Here is a tiny trained network, its code and every weight. The questions are about switching its units off for an input and a target symbol, where a switched-off unit gives its printed mean instead of its output.

import numpy as np


def w(rows, s, z=0):
    codes = np.array(rows[::2]) - 128.0
    scale = np.full(codes.shape[1], s)
    scale[-1] = z or s
    return codes * scale


def f(y):
    return y / 2 * (1 + np.tanh(0.7978845608 * (y + 0.044715 * y**3)))


def softmax(a):
    e = np.exp(a - a.max(-1, keepdims=True))
    return e / e.sum(-1, keepdims=True)


def log_softmax(a):
    a = a - a.max(-1, keepdims=True)
    return a - np.log(np.exp(a).sum(-1, keepdims=True))


def net(x, mask):
    ids = ['αβεζηλω'.index(c) for c in x.split()]
    T = len(ids)
    res = E[ids] + P[:T]
    u = 0
    for l in range(2):
        r = res
        for j in range(3):
            rows = slice(4 * j, 4 * j + 4)
            q, k, v = (r @ M[l][rows].T for M in (Q, K, V))
            z = softmax(np.where(np.tri(T) > 0, q @ k.T / 4**0.5, -1e9)) @ v
            o = O[l][rows]
            res = res + np.where(mask[u + j], z, o[:, -1]) @ o[:, :-1]
        u += 3
        y = f(res @ A[l][:, :-1].T + A[l][:, -1])
        res = res + np.where(mask[u : u + 12], y, B[l][:, -1]) @ B[l][:, :-1]
        u += 12
    return log_softmax(res[-1] @ U[:, :-1].T + U[:, -1])


Q, K, V, O, A, B = {}, {}, {}, {}, {}, {}
E = w([
[131,51,108,110,177],'α',
[61,2,103,151,162],'β',
[43,62,83,209,75],'ε',
[120,164,168,160,47],'ζ',
[204,157,92,135,130],'η',
[194,132,220,64,167],'λ',
[157,112,23,186,111],'ω',
],0.0077)
P = w([
[34,209,64,59,117],'0',
[116,196,224,223,168],'1',
[204,53,182,81,2],'2',
[61,181,67,69,97],'3',
[119,203,214,250,194],'4',
[211,46,154,119,38],'5',
[54,185,51,62,103],'6',
[121,204,183,239,208],'7',
[228,37,137,159,56],'8',
[51,191,26,67,119],'9',
[120,189,161,249,223],'10',
[239,24,122,190,71],'11',
],0.0043)
Q[0] = w([
[90,142,75,107,152],'0.h0',
[157,142,87,80,117],'0.h0',
[213,139,121,193,138],'0.h0',
[128,66,117,173,103],'0.h0',
[193,100,5,134,91],'0.h1',
[47,59,187,143,223],'0.h1',
[129,234,173,217,16],'0.h1',
[44,32,147,139,38],'0.h1',
[164,129,129,107,120],'0.h2',
[186,136,103,130,66],'0.h2',
[134,174,107,125,94],'0.h2',
[102,193,148,139,142],'0.h2',
],0.017)
K[0] = w([
[169,110,113,94,86],'0.h0',
[167,88,138,148,82],'0.h0',
[158,169,112,202,188],'0.h0',
[98,172,82,140,113],'0.h0',
[171,135,32,195,155],'0.h1',
[27,73,197,110,171],'0.h1',
[107,234,157,188,7],'0.h1',
[40,37,101,207,79],'0.h1',
[159,140,120,107,140],'0.h2',
[179,168,136,112,80],'0.h2',
[127,171,119,132,106],'0.h2',
[88,184,136,135,139],'0.h2',
],0.018)
V[0] = w([
[48,215,142,86,211],'0.h0',
[82,157,168,208,187],'0.h0',
[137,90,135,167,137],'0.h0',
[76,161,140,83,126],'0.h0',
[122,113,89,162,114],'0.h1',
[79,225,102,143,89],'0.h1',
[127,45,46,204,105],'0.h1',
[132,183,116,149,174],'0.h1',
[254,19,143,127,84],'0.h2',
[144,135,169,234,125],'0.h2',
[170,129,150,136,98],'0.h2',
[117,45,98,134,216],'0.h2',
],0.0071)
O[0] = w([
[123,90,253,127,183,98],'0.h0',
[118,83,181,180,93,180],'0.h0',
[145,124,107,146,86,155],'0.h0',
[84,128,165,101,150,117],'0.h0',
[106,141,142,119,82,170],'0.h1',
[51,180,71,154,133,95],'0.h1',
[104,134,197,97,3,254],'0.h1',
[159,129,80,108,94,82],'0.h1',
[237,57,85,162,84,187],'0.h2',
[168,148,156,181,110,165],'0.h2',
[159,124,127,139,86,134],'0.h2',
[161,71,107,116,223,146],'0.h2',
],0.0067,0.0016)
A[0] = w([
[156,113,69,249,134,34],'0.n0',
[67,18,90,102,153,131],'0.n1',
[51,100,75,82,114,90],'0.n2',
[61,74,181,188,185,117],'0.n3',
[144,78,141,158,229,99],'0.n4',
[139,122,181,108,61,4],'0.n5',
[27,121,112,43,197,47],'0.n6',
[56,166,165,226,66,134],'0.n7',
[135,254,89,46,117,163],'0.n8',
[119,138,59,29,210,92],'0.n9',
[116,201,174,187,128,188],'0.n10',
[158,112,231,192,166,131],'0.n11',
],0.0085,0.0017)
B[0] = w([
[97,155,161,114,254,161],'0.n0',
[236,184,108,134,117,178],'0.n1',
[175,253,133,139,88,156],'0.n2',
[109,165,116,140,254,183],'0.n3',
[160,134,86,106,207,177],'0.n4',
[149,108,196,98,121,151],'0.n5',
[221,219,234,112,132,146],'0.n6',
[229,114,75,74,213,252],'0.n7',
[11,102,108,8,175,158],'0.n8',
[84,48,223,148,65,142],'0.n9',
[148,96,98,140,213,171],'0.n10',
[104,138,40,134,52,211],'0.n11',
],0.0095,0.0037)
Q[1] = w([
[100,54,148,139,253],'1.h0',
[116,38,153,124,102],'1.h0',
[205,158,145,191,147],'1.h0',
[174,65,132,106,66],'1.h0',
[84,125,103,148,71],'1.h1',
[163,126,73,73,98],'1.h1',
[111,104,53,183,199],'1.h1',
[163,174,83,152,132],'1.h1',
[126,124,153,123,116],'1.h2',
[113,114,97,150,129],'1.h2',
[144,83,191,169,109],'1.h2',
[172,143,68,116,149],'1.h2',
],0.019)
K[1] = w([
[65,95,238,96,252],'1.h0',
[126,21,179,156,119],'1.h0',
[224,211,171,158,117],'1.h0',
[202,38,121,126,74],'1.h0',
[85,110,89,75,76],'1.h1',
[90,113,67,214,139],'1.h1',
[21,234,184,95,195],'1.h1',
[127,225,73,155,135],'1.h1',
[139,105,142,115,100],'1.h2',
[131,143,83,121,121],'1.h2',
[170,113,124,48,60],'1.h2',
[123,225,111,150,202],'1.h2',
],0.015)
V[1] = w([
[187,171,96,81,96],'1.h0',
[91,208,99,133,86],'1.h0',
[234,146,139,200,60],'1.h0',
[114,186,105,113,97],'1.h0',
[53,200,109,127,53],'1.h1',
[187,83,246,55,61],'1.h1',
[128,126,70,89,118],'1.h1',
[54,122,121,100,90],'1.h1',
[101,153,145,92,121],'1.h2',
[115,144,154,150,88],'1.h2',
[159,98,116,185,101],'1.h2',
[151,66,98,79,75],'1.h2',
],0.011)
O[1] = w([
[144,106,156,206,102,254],'1.h0',
[109,50,136,150,151,125],'1.h0',
[161,143,61,214,108,159],'1.h0',
[121,74,147,160,136,159],'1.h0',
[99,150,44,133,122,46],'1.h1',
[179,169,107,8,37,176],'1.h1',
[90,129,141,160,106,139],'1.h1',
[72,106,90,117,129,39],'1.h1',
[147,122,111,173,148,109],'1.h2',
[118,155,115,136,170,45],'1.h2',
[101,165,146,69,128,87],'1.h2',
[156,210,150,122,118,57],'1.h2',
],0.011,0.0074)
A[1] = w([
[127,109,203,83,213,48],'1.n0',
[71,89,78,107,127,87],'1.n1',
[126,176,107,175,188,108],'1.n2',
[128,114,157,142,128,80],'1.n3',
[46,132,33,159,100,246],'1.n4',
[108,169,239,143,120,230],'1.n5',
[158,110,79,214,130,12],'1.n6',
[141,141,17,121,254,166],'1.n7',
[89,115,129,225,199,212],'1.n8',
[77,172,111,49,112,117],'1.n9',
[207,161,133,150,113,45],'1.n10',
[195,111,124,93,193,140],'1.n11',
],0.0074,0.0014)
B[1] = w([
[206,110,47,128,197,185],'1.n0',
[85,50,146,139,142,154],'1.n1',
[52,154,150,135,144,150],'1.n2',
[135,100,115,130,149,146],'1.n3',
[132,184,236,147,78,144],'1.n4',
[158,115,54,131,108,153],'1.n5',
[187,147,208,172,169,232],'1.n6',
[81,92,181,137,58,148],'1.n7',
[50,250,41,42,113,250],'1.n8',
[167,107,199,133,180,174],'1.n9',
[65,59,69,150,130,230],'1.n10',
[101,190,148,160,63,168],'1.n11',
],0.011,0.014)
U = w([
[101,160,63,106,4,207],'α',
[161,89,197,233,130,181],'β',
[102,248,173,194,180,172],'ε',
[84,130,70,111,170,7],'ζ',
[82,61,215,135,147,85],'η',
[144,190,214,78,144,107],'λ',
[27,174,196,124,62,94],'ω',
],0.0033,0.0021)

Each question gives the input, a string of symbols that net reads in full, and the target symbol t.
The units are the heads (4 rows each of Q, K, V and O) and the neurons (one row each of A and B). Each row of codes is followed by its name. A weight is (code - 128) times the scale printed after its matrix; where a second scale follows, it is the last column's (O, A, B and U).
mask holds one flag per unit, layer by layer, with each layer's heads first. A switched-off unit (its flag False) gives its mean, the last column of its rows in O or B, instead of its output. The means were averaged over made-up inputs and are rounded, as every weight is.
A unit's drop is (log p(t) with every unit on - log p(t) with that unit switched off) / (log p(t) with every unit on - log p(t) with every unit switched off).
The circuit of an input: a set's keep is (log p(t) with only the set's units on - log p(t) with every unit switched off) / (log p(t) with every unit on - log p(t) with every unit switched off). Starting from the 12 units with the biggest drops (on a tie, the unit counted first), units are removed one at a time, each time the one whose removal leaves the highest keep (on an exact tie, the one counted first), for as long as the keep stays at least 0.8.
units of the circuit, in order: the units of the circuit, biggest drop first
most important unit: the unit with the biggest drop
top k neurons: the k neurons with the biggest drops, biggest first
k most important neurons of layer l: the k neurons of layer l with the biggest drops, biggest first
heads that matter: for each layer, one digit per head in row order, 1 if its drop is at least 0.15 and else 0, layers parted by /
input α α ε ε ε λ, target α: most important unit => 0.n7
input ω ω β ζ α ζ, target β: top 4 neurons => [0.n7; 0.n3; 1.n8; 0.n9]
input ε ε α λ ω α β β, target ε: top 3 neurons => [1.n8; 0.n7; 0.n2]
input λ ω β, target α: units of the circuit, in order => [0.h1; 1.h1; 1.n6; 0.n0]
input λ α ε β ζ ζ λ α, target λ: 2 most important neurons of layer 1 => [1.n9; 1.n10]
input β η λ λ η ε, target α: units of the circuit, in order => [0.h1; 0.n5; 1.h1; 1.n6]
input β ζ ζ λ α ω ζ β β ω η λ, target β: top 3 neurons => [0.n7; 0.n9; 1.n8]
input β ω η, target α: 3 most important neurons of layer 0 => [0.n7; 0.n4; 0.n3]
input λ ζ β α ζ ε ζ ζ η ε β α, target β: top 3 neurons => [0.n7; 0.n9; 0.n1]
input λ λ ε λ λ λ ω ζ, target λ: top 4 neurons => [0.n9; 0.n6; 1.n9; 0.n8]
input ε α ζ ζ α ε λ α ε λ β, target ε: 4 most important neurons of layer 0 => [0.n7; 0.n2; 0.n3; 0.n1]
input λ η λ ε η, target λ: top 4 neurons => [0.n9; 0.n6; 1.n9; 0.n8]
input ε λ ζ, target α: top 2 neurons => [0.n5; 0.n3]
input λ ε α ω α ε, target β: units of the circuit, in order => [1.n8]
input ω β β λ η λ β, target β: heads that matter => 110 / 100
input β α η ε β α ζ λ λ β η, target β: top 4 neurons => [0.n6; 0.n1; 0.n2; 1.n8]
input ω η ε α β α λ α, target ω: heads that matter => 011 / 010
input β λ α β λ α λ λ α ε λ, target β: 2 most important neurons of layer 1 => [1.n8; 1.n6]
input λ α β η ε η ζ λ λ η ε, target λ: top 4 neurons => [0.n9; 0.n6; 1.n9; 0.n8]
input ε λ ε α ε ω η β α ε ε, target ε: 3 most important neurons of layer 0 => [0.n11; 0.n7; 0.n2]
input η λ α η λ ε, target α: most important unit => 0.h1
input β λ ε α λ β ε ε λ, target ε: 2 most important neurons of layer 0 => [0.n4; 0.n11]
input η ζ ε η η, target η: 4 most important neurons of layer 0 => [0.n6; 0.n8; 0.n9; 0.n11]
input λ ζ λ ε η λ ε β λ ω, target ω: heads that matter => 110 / 010
input ε η ω λ ω, target ε: top 2 neurons => [1.n8; 0.n7]
input α λ ε ω β ε λ λ λ β η, target α: 4 most important neurons of layer 0 => [0.n9; 0.n6; 0.n11; 0.n1]
input ω λ α ε λ α λ η β α λ, target ω: most important unit => 0.n11
